Each row is followed by its group and then its class within the group.
|   7.9 |  28.2 | -20.3 |  -9.5 |  -5.2 |  18.7 |  -8.8 |  -9.5 |  -3.7 | -12.0 |  22.7 |  -3.8 | -10.1 |   4.8 |  -9.8 | -18.4 |  14.5 | : BP > Z
|  -3.5 |   8.2 |   6.9 |  -4.5 |   1.5 |   6.7 |   8.3 |   5.6 | -21.2 | -14.5 |   9.6 | -11.1 |  -4.9 |   4.9 |  -7.3 |  -4.7 |   8.0 | : BP > Z
|  24.7 | -57.5 |  19.1 |  19.1 |  -6.3 |  -3.6 |  -4.5 |  38.4 |  31.8 |  -4.3 |  -7.3 | -29.8 |  18.6 |   0.7 | -12.0 |   9.7 |  18.6 | : SG > Q
| -22.2 |  -0.3 |   9.3 | -11.4 |  -2.6 |   8.2 |   2.8 |  -9.3 | -13.7 |  -5.0 |  -1.5 |   4.3 | -21.9 |   1.3 | -16.9 |  -0.6 |  -8.4 | : BP > B
|  22.9 | -29.8 |   5.3 |  17.2 |  -6.4 |  -1.8 |   3.8 |  17.0 |  27.2 |  -8.2 | -10.2 | -19.4 |   0.7 | -10.4 | -13.0 |   7.6 |  11.3 | : SG > G
|  -7.6 | -38.6 |  18.0 |  12.7 |   0.8 |   8.6 |  11.9 |  26.2 |  18.0 |  -2.3 |  -7.1 | -18.9 |  16.3 |   7.2 |  -6.3 |  13.9 |   6.0 | : SG > G
| -18.7 |  28.1 | -17.9 | -14.9 |   6.2 |  10.5 | -15.8 | -23.1 |  -6.1 |  -4.3 |  -3.9 |  26.5 | -15.1 |   3.0 |   4.2 |  -0.3 |  -8.0 | : DP > H
|  -5.9 | -49.6 |  26.7 |   7.3 |  -3.5 |  -1.5 |  25.0 |  22.8 |  44.0 |   2.7 | -22.5 |  -2.4 |  10.8 |  -5.8 |   4.8 |  22.3 |  -4.9 | : SG > G
|  10.1 |  23.9 |   7.7 |  -9.4 |  -2.2 |   5.5 |   6.7 |   1.6 | -29.4 | -10.8 |  30.1 |  -0.4 |  -5.1 |   0.7 |  -8.7 | -15.4 |   7.9 | : BP > Z
|   6.6 |  39.9 | -27.5 | -18.7 |  -1.8 |   8.9 |   3.8 | -22.7 | -19.4 |  -6.0 |  13.2 |  20.7 | -13.7 |  12.9 |  -9.8 | -15.2 |   0.1 | : DP > J
|  34.6 | -54.6 |  10.0 |  26.6 | -13.0 | -14.7 |  -8.6 |  42.5 |  36.8 |   6.7 |  -6.0 | -18.9 |  32.3 |  -6.0 |   5.0 |  13.6 |  25.3 | : SG > Q
|   3.4 | -23.5 |  28.1 |  26.1 |  -9.9 |   6.3 |   3.3 |  24.5 |  18.2 |   2.7 |   4.4 | -14.5 |  13.5 |   1.6 |   3.4 |   4.4 |  14.4 | : SG > G
|  -1.4 |   9.0 | -16.7 | -13.7 |  -6.2 |  11.8 |  -5.0 | -19.8 |  -0.3 |  -2.7 | -10.5 |   6.5 | -15.1 |  16.4 |  -3.2 |   1.2 |   4.8 | : DP > D
| -18.8 | -14.5 |   3.6 |  -6.5 |   0.3 |  11.0 | -15.6 | -33.6 |  13.3 |  -4.7 |   2.2 | -10.5 | -27.7 |  -7.0 | -24.7 | -22.3 |   1.6 | : TG > W
| -30.5 |  42.2 |  -5.6 | -22.6 |   3.7 |  -7.4 |  -7.6 | -19.7 | -22.9 |   0.0 |  -7.5 |  22.4 |   1.6 |  15.7 |  10.5 | -13.4 | -14.0 | : DP > H
|  -9.8 |  41.6 |   2.2 | -12.5 |  10.1 |   7.9 |  -1.7 | -29.6 | -29.8 | -11.4 |  24.1 |  12.9 | -28.2 |  -6.4 |  -6.5 |  -8.4 | -15.9 | : BP > E
| -18.8 |  37.4 | -19.8 | -20.5 |   1.5 |   6.9 |  13.7 | -37.3 | -24.0 |  -1.6 |  -0.1 |  21.8 | -22.7 |   9.9 |  -6.1 | -18.5 |  -8.5 | : DP > J
| -19.2 |  57.2 | -17.1 | -31.5 |   5.8 |   6.3 |   1.2 | -30.8 | -46.1 |  -2.9 |  10.4 |  17.0 | -20.4 |  14.2 |  11.9 | -25.3 |  -6.7 | : DP > J
|  70.3 |   3.7 |  12.1 |   2.4 | -12.0 | -15.3 | -26.5 |  -8.6 | -13.4 |  -7.9 |  20.5 | -15.3 | -16.2 | -26.0 | -32.7 | -19.4 |  13.7 | : TG > L
| -12.3 |  44.6 | -32.6 | -33.5 |   6.5 |  14.1 |  -7.1 | -20.8 | -24.6 | -17.3 |  -3.8 |  24.3 |  -7.4 |  17.5 |   0.6 | -18.1 |  -3.2 | : DP > J
|   3.3 |  25.5 | -23.6 | -18.0 |   6.4 |  -1.5 |  -9.1 | -23.8 |  -9.6 |   0.6 | -13.0 |  28.0 |  -7.5 |   7.6 |  17.8 |   5.4 | -13.2 | : DP > H
|  16.5 |   1.8 |  10.7 |  -8.7 |   4.3 |   1.2 | -14.4 | -14.2 |  -4.7 |   6.6 |   6.4 |  -3.1 | -34.9 | -13.9 | -31.9 |  -5.8 |   2.6 | : TG > W
|   8.9 |  10.4 | -21.4 | -15.1 |   4.0 |   6.1 |  -5.8 | -12.6 | -12.6 |  -0.4 |   7.7 |  -2.2 | -22.0 |  -8.6 |  -6.5 |  -4.1 |  -2.9 | : BP > B
| -35.8 |  38.5 | -18.5 | -22.4 |  14.9 |  -4.2 |  10.5 | -35.5 |  -9.1 |  -7.0 | -17.3 |  29.0 | -26.4 |  18.5 |   2.7 |  30.3 | -19.4 | : DP > H
| -60.9 | -70.5 |  44.6 |   2.9 |  -4.5 |  30.0 |  42.9 |   8.4 |  37.2 | -11.9 | -25.1 | -25.5 | -29.5 |   2.2 | -10.1 |  26.1 | -14.9 | : SG > G
|  20.1 | -11.6 |  14.6 |   3.8 |   5.4 |  -7.9 | -17.1 | -18.1 |  10.7 |  10.1 |   3.7 |  -3.7 | -17.4 | -32.8 | -24.0 |   7.7 |  -8.0 | : TG > F
|  25.1 |  29.3 |  -0.6 |  -3.2 | -18.6 |   0.4 | -11.6 | -23.2 | -23.3 |  -8.7 |  15.5 |  -2.7 | -34.3 | -19.3 | -22.8 | -15.0 |   1.9 | : TG > L
|   6.0 |  25.7 | -31.7 | -22.0 |  -1.4 |   5.0 |  -5.7 | -16.5 |  -4.1 | -10.7 | -14.8 |  20.6 | -18.3 |  16.9 | -20.8 |  -4.0 | -12.1 | : DP > D
|  30.3 | -20.7 |  17.9 |   4.3 |  -7.3 |  -0.6 | -21.2 | -16.1 |  12.7 |  -9.7 |   3.6 | -16.4 | -25.0 | -25.8 | -19.2 |  -2.0 |  -0.1 | : TG > W
|  26.2 |   3.2 |   0.8 |   2.4 |  -7.7 |  -5.7 | -23.3 | -24.7 |   0.7 |  -9.3 |   7.1 |  -7.1 | -17.9 | -10.8 | -27.9 |  -7.3 |  11.0 | : TG > F
|  11.4 |  11.0 |  -0.5 |  -8.6 |   0.7 |  10.7 |   9.2 |   0.6 | -23.2 | -16.1 |  18.3 | -10.0 | -11.9 |  12.8 | -16.9 | -45.2 |  17.4 | : BP > Z
|  10.9 |   0.0 |  10.7 |   1.3 |  -3.5 |  -6.6 |  -9.8 |  -8.1 |  -2.6 |   3.8 |  14.8 | -14.3 |  -7.3 | -29.9 |  -9.9 |  -0.4 | -13.6 | : TG > F
|  -5.0 |  27.1 | -29.4 | -12.1 |  11.0 |  -4.3 | -27.2 | -31.9 |  -7.1 |  -4.1 |  -9.2 |  38.3 | -12.0 |  -0.7 |   6.0 |  -7.3 | -17.4 | : DP > H
| -19.8 |  20.2 | -29.4 | -20.0 |   3.1 |   5.0 |  -4.1 | -15.8 | -12.9 |   5.7 |  -6.4 |  26.3 | -12.3 |  15.6 |  12.7 |  -8.2 |  -3.5 | : DP > H
|  36.0 | -40.1 |  20.3 |  13.0 |  -9.6 | -12.0 |  -1.6 |  27.1 |   7.8 |  -1.2 |   3.8 | -29.0 |  12.8 | -12.3 | -13.3 |  -7.2 |  19.4 | : SG > Q
|  -5.2 | -34.3 |  27.9 |  14.3 |  -7.6 | -17.1 |  11.4 |  22.1 |  -5.9 |   1.6 |  -4.0 | -19.2 |  16.1 |  -6.4 |  11.9 |   7.1 | -10.6 | : SG > G
|  -2.8 |   4.7 | -20.0 | -19.6 |  -2.6 |   6.4 | -12.8 | -17.8 |   6.7 |  -9.0 | -18.7 |  13.7 | -16.9 |  14.7 |  -7.4 |  -0.1 |   2.8 | : DP > D
| -17.6 |  20.4 |   0.1 | -12.4 |  13.4 |  12.8 |  15.3 | -14.0 | -18.6 |  -1.1 |   1.3 |  16.4 | -10.7 |  -4.9 |   0.6 |  -7.6 | -18.4 | : BP > B
|   3.5 |  16.1 | -18.7 | -15.3 |   8.4 |  -9.7 | -14.9 | -19.8 |  -2.6 |   5.6 | -17.2 |  26.7 |  -3.2 |   3.8 |   9.6 |   5.5 | -14.6 | : DP > H
|  12.5 |  21.2 |   0.7 |   0.1 |  -1.4 |  11.1 |  -3.6 | -12.4 | -26.5 | -15.8 |  13.2 |   4.9 | -10.4 | -12.3 | -19.1 | -10.8 |  14.4 | : BP > Z
